data =
[[ -5.17   4.48   7.88   0.27   0.30  -6.74  -6.79   9.07   1.71  18.59
  -13.46 -11.92  -6.28]
 [  0.78   1.96  -1.68   6.54  -5.85  -3.19   4.99   2.60   2.72   5.91
    3.94   1.17  -1.05]
 [ -0.21   8.98 -14.02   8.39  -4.89  14.91 -15.50   3.30  -5.10  -1.34
   13.39   4.84   1.92]
 [ -5.13   4.24   1.12   7.19  -6.96   2.22  -2.08   3.09   6.94  -0.40
   -1.40  -1.02   1.57]
 [  6.33   6.45  -4.22  -5.06   1.28   3.47  -1.01   5.67   4.30  -2.80
    1.90   6.23  -2.58]
 [ -1.40   1.29   1.03   7.88  -1.30  -2.24   2.86   1.38   0.26  -1.18
    3.12   3.23  -0.35]
 [ -1.94  -1.42   1.55  -2.89   4.70  -0.31  -0.46   1.51   0.52   1.12
    2.37   1.83   2.68]]
Find the entry just right of -0.40.
A: -1.40
The entry just left of -5.10 is 3.30
The entry just right of the centre entry: 3.09
The entry just left of -1.18 -> 0.26
The entry just left of the largest entry is 1.71
The median of all entries: 1.17
Find the entry just right of 0.27.
A: 0.30
The entry just left of -2.08 -> 2.22
The entry just right of 2.72 -> 5.91
Find the entry just left of 1.38.
A: 2.86
Find the entry just right of 3.30.
A: -5.10
Find the entry just right of 0.52.
A: 1.12
Find the entry just left of the smallest entry.
A: 14.91
The entry just right of 1.96 -> -1.68
